<103>: [137 130 118 146 107 150 101 153 105 151 122 112 162  82 168 106 141 116
 136 131 107 172  75 187  81 138 151  81 185  82 157 115 126 139 111 153
  91 172  82 173  90 160 104 139 123 127 146  93]
<205>: [128 140 112 137 130 118 146 107 150 101 153 105 151 122 112 162  82 168
 106 141 116 136 131 107 172  75 187  81 138 151  81 185  82 157 115 126
 139 111 153  91 172  82 173  90 160 104 139 123]
<180>: [140 112 137 130 118 146 107 150 101 153 105 151 122 112 162  82 168 106
 141 116 136 131 107 172  75 187  81 138 151  81 185  82 157 115 126 139
 111 153  91 172  82 173  90 160 104 139 123 127]
<141>: [107 150 101 153 105 151 122 112 162  82 168 106 141 116 136 131 107 172
  75 187  81 138 151  81 185  82 157 115 126 139 111 153  91 172  82 173
  90 160 104 139 123 127 146  93 160 111 134 133]
<163>: [146 107 150 101 153 105 151 122 112 162  82 168 106 141 116 136 131 107
 172  75 187  81 138 151  81 185  82 157 115 126 139 111 153  91 172  82
 173  90 160 104 139 123 127 146  93 160 111 134]
<191>: [101 153 105 151 122 112 162  82 168 106 141 116 136 131 107 172  75 187
  81 138 151  81 185  82 157 115 126 139 111 153  91 172  82 173  90 160
 104 139 123 127 186  93 160 111 134 133 119 128]
<199>: [135 120 128 140 112 137 130 118 146 107 150 101 153 105 151 122 112 162
  82 168 106 141 116 136 131 107 172  75 187  81 138 151  81 185  82 157
 115 126 139 111 153  91 172  82 173  90 160 104]
<94>: [120 128 140 112 137 130 118 146 107 150 101 153 105 151 122 112 162  82
 168 106 141 116 136 131 107 172  75 187  81 138 151  81 185  82 157 115
 126 139 111 153  91 172  82 173  90 160 104 139]
<77>: [130 118 146 107 150 101 153 105 151 122 112 162  82 168 106 141 116 136
 131 107 172  75 187  81 138 151  81 185  82 157 115 126 139 111 153  91
 172  82 173  90 160 104 139 123 127 146  93 160]
<41>: [112 137 130 118 146 107 150 101 153 105 151 122 112 162  82 168 106 141
 116 136 131 107 172  75 187  81 138 151  81 185  82 157 115 126 139 111
 153  91 172  82 173  90 160 104 139 123 127 146]
<35>: [150 101 153 105 151 122 112 162  82 168 106 141 116 136 131 107 172  75
 187  81 138 151  81 185  82 157 115 126 139 111 153  91 172  82 173  90
 160 104 139 123 127 146  93 160 111 134 133 119]
<129>: [118 146 107 150 101 153 105 151 122 112 162  82 168 106 141 116 136 131
 107 172  75 187  81 138 151  81 185  82 157 115 126 139 111 153  91 172
  82 173  90 160 104 139 123 127 146  93 160 111]
where: [135]
<199>, 0
find: [135 120 128 140 112 137 130 118 146 107 150 101 153 105 151 122 112 162
  82 168 106 141 116 136 131 107 172  75 187  81 138 151  81 185  82 157
 115 126 139 111 153  91 172  82 173  90 160 104]
<199>
len: [101 153 105 151 122 112 162  82 168 106 141 116 136 131 107 172  75 187
  81 138 151  81 185  82 157 115 126 139 111 153  91 172  82 173  90 160
 104 139 123 127 186  93 160 111 134 133 119 128]
48
find: [120 145 108 152 100 154 103 152 121 113 161  80 169 107 140 116 135 132
 108 173  74 187  84 136 150  81 186  83 157 114 126 138 111 152  91 172
  82 175  91 159 103 138 123 127 144  92 160 112]
<129>
len: [128 140 112 137 130 118 146 107 150 101 153 105 151 122 112 162  82 168
 106 141 116 136 131 107 172  75 187  81 138 151  81 185  82 157 115 126
 139 111 153  91 172  82 173  90]
44
chg <35>: [150 101 153 105 151 122 112 162  82 168 106 141 116 137 131 107 172  75
 187  81 138 151  81 185  82 157 115 126 139 111 153  91 172  82 173  90
 160 104 139 123 127 146  93 160 111 134 133 119]
13, [136]
chg <77>: [130 118 146 107 150 101 153 105 151 122 112 162  82 168 106 141 116 136
 130 107 172  75 187  81 138 151  81 185  82 157 115 126 139 111 153  91
 172  82 173  90 160 104 139 123 127 146  93 160]
18, [131]

<199>: [125 108 103 140 124 121 137 120 128 120]
<94>: [126 140 144 125 133 132 127 131 125 133]
<35>: [129 134 137 124 130 131 125 130 128 130]
<77>: [123  88  76 152 119 113 146 114 125 133]
find: [126 140 144 125 133 132 127 131 125 133]
<94>
chg <199>: [125 108 104 140 124 121 137 120 128 120]
2, [103]
find: [122  88  76 151 119 113 146 115 125 133]
<77>
len: [125 108 103 140 124 121]
6

<163>: [129 134 128 159 133 129 139 138 129 131 130 151 130 132 143 132 130 130
 133 135 135 134 133 131 129 131 133 138 150 131 136 130 140]
<94>: [128 139 130 171 131 128 142 136 131 135 130 141 128 135 141 130 140 130
 133 135 138 132 132 131 131 133 137 140 140 124 132 130 140]
<35>: [128 139 128 171 131 128 142 136 131 135 130 141 128 135 141 130 140 130
 133 135 138 132 132 131 131 133 140 137 140 124 132 130 140]
<205>: [128 132 130 165 134 130 136 138 128 131 136 157 129 127 142 131 130 130
 132 135 134 135 135 130 130 129 131 138 156 128 138 129 139]
len: [128 139 128 171 131 128 142 136 131 135 130 141 128 135 141 130 140 130
 133 135 138 132 132 131 131 133 140]
27
chg <35>: [128 139 128 171 131 128 142 136 131 135 130 140 128 135 141 130 140 130
 133 135 138 132 132 131 131 133 140 137 140 124 132 130 140]
11, [141]
find: [129 134 127 160 134 129 139 137 128 132 130 152 130 133 143 131 129 130
 133 135 135 134 134 130 129 131 135 139 150 129 135 130 138]
<163>
find: [128 132 130 165 134 129 137 138 128 132 136 157 130 126 142 131 129 131
 132 134 134 135 135 130 130 129 131 138 155 127 137 129 139]
<205>
len: [128 139 128 171 131 128 142 136 131 135 130 141 128 135 141 130 140 130
 133 135 138 132 132 131 131 133 140 137 140 124 132 130 140]
33
find: [128 139 130 171 131 128 142 136 131 135 130 141 128 135 141 130 140 130
 133 135 138 132 132 131 131 133 137 140 140 124 132 130 140]
<94>

<163>: [143 127 127 112 117 150]
<41>: [146 126 132 122  89 148]
<199>: [140 125 132 140 124  79]
<94>: [129 131 126 111  84 183]
<141>: [120 128 129 128  89 133]
<103>: [113 127 124 112 120 171]
<180>: [116 124 128 129 110 136]
chg <163>: [143 127 128 112 117 150]
2, [127]
find: [113 128 126 113 120 171]
<103>
find: [140 125 131 140 124  79]
<199>
back: [ 84 111 126 131]
<94>

<205>: [151 116 134 120 113 148 121  97 122 107 110 152 135  97 121 117 121 142
 118 146 132 126 133 120 124  81 120 122 144 153 133 117 139 153 157 161
 122 128 148 110 145 103 124 139 131 135 127 133 150 123 124 129 141 113
 144 152 103 134 128]
<35>: [146 123 135 115 110 145 115 100 124 105 108 155 136  99 117 122 119 143
 114 143 134 128 133 121 124  79 121 121 141 151 135 119 136 152 160 162
 123 132 147 110 150 102 129 140 132 132 129 135 144 123 125 127 140 115
 143 146 108 127 131]
<41>: [142 126 132 121 119 141 122 107 125 113 117 145 133 110 122 123 121 136
 119 137 131 130 131 125 123  98 124 123 136 144 136 118 136 144 146 144
 127 130 141 118 139 109 124 132 127 132 128 132 141 127 128 128 135 122
 138 140 115 131 132]
<163>: [142 126 132 121 119 141 122 107 125 113 117 145 133 110 122 123 121 136
 119 137 131 130 131 125 123  98 124 123 136 144 136 118 136 144 146 131
 127 124 131 129 132 126 129 130 127 129 126 132 129 127 127 128 128 129
 129 128 122 126 129]
<77>: [127 127 127 128 129 135 123 117 127 117 119 140 129 116 127 124 126 133
 124 134 133 123 131 124 129 113 125 128 132 136 131 124 134 138 140 139
 124 129 136 122 135 120 128 132 129 129 130 130 135 125 127 122 134 126
 133 135 123 131 128]
<94>: [138 123 132 122 118 140 119 109 126 113 119 142 131 110 124 122 123 136
 120 135 129 126 131 124 126 100 125 122 137 142 130 120 134 142 145 151
 124 133 140 117 141 118 127 136 132 132 127 133 142 124 128 129 134 123
 139 144 114 133 128]
chg <205>: [151 116 134 120 113 148 121  97 122 107 110 152 135  97 121 117 121 142
 118 146 132 126 133 120 124  81 120 122 144 153 133 117 139 153 157 161
 122 128 148 110 145 103 124 139 131 135 127 132 150 123 124 129 141 113
 144 152 103 134 128]
47, [133]
back: [129 128 128 127 127]
<163>
find: [126 128 127 129 128 135 122 115 129 116 119 138 127 117 128 122 126 133
 124 133 131 125 132 125 128 113 126 126 133 136 131 124 134 137 138 138
 124 129 136 121 135 121 128 132 128 131 132 130 135 124 126 122 134 126
 132 136 121 132 129]
<77>

<94>: [132 134 135 109 137 111 143 107 154 122 100 141 141 142 110 119]
<103>: [146 157 123 136 141  81 116 134 128 108 123 127  92 120 148 146]
<129>: [150 117 135 141 129 111 143 107 154 128 100 141 141 142 110 119]
<163>: [126 145 149 131 148 117 135 154 141 107 122 100 141 146 125 118]
back: [141 154 135 117 148]
<163>
back: [141 141 100 122 154 107]
<94>
len: [150 117 135 141 129 111 143]
7
chg <94>: [132 134 135 109 138 111 143 107 154 122 100 141 141 142 110 119]
4, [137]

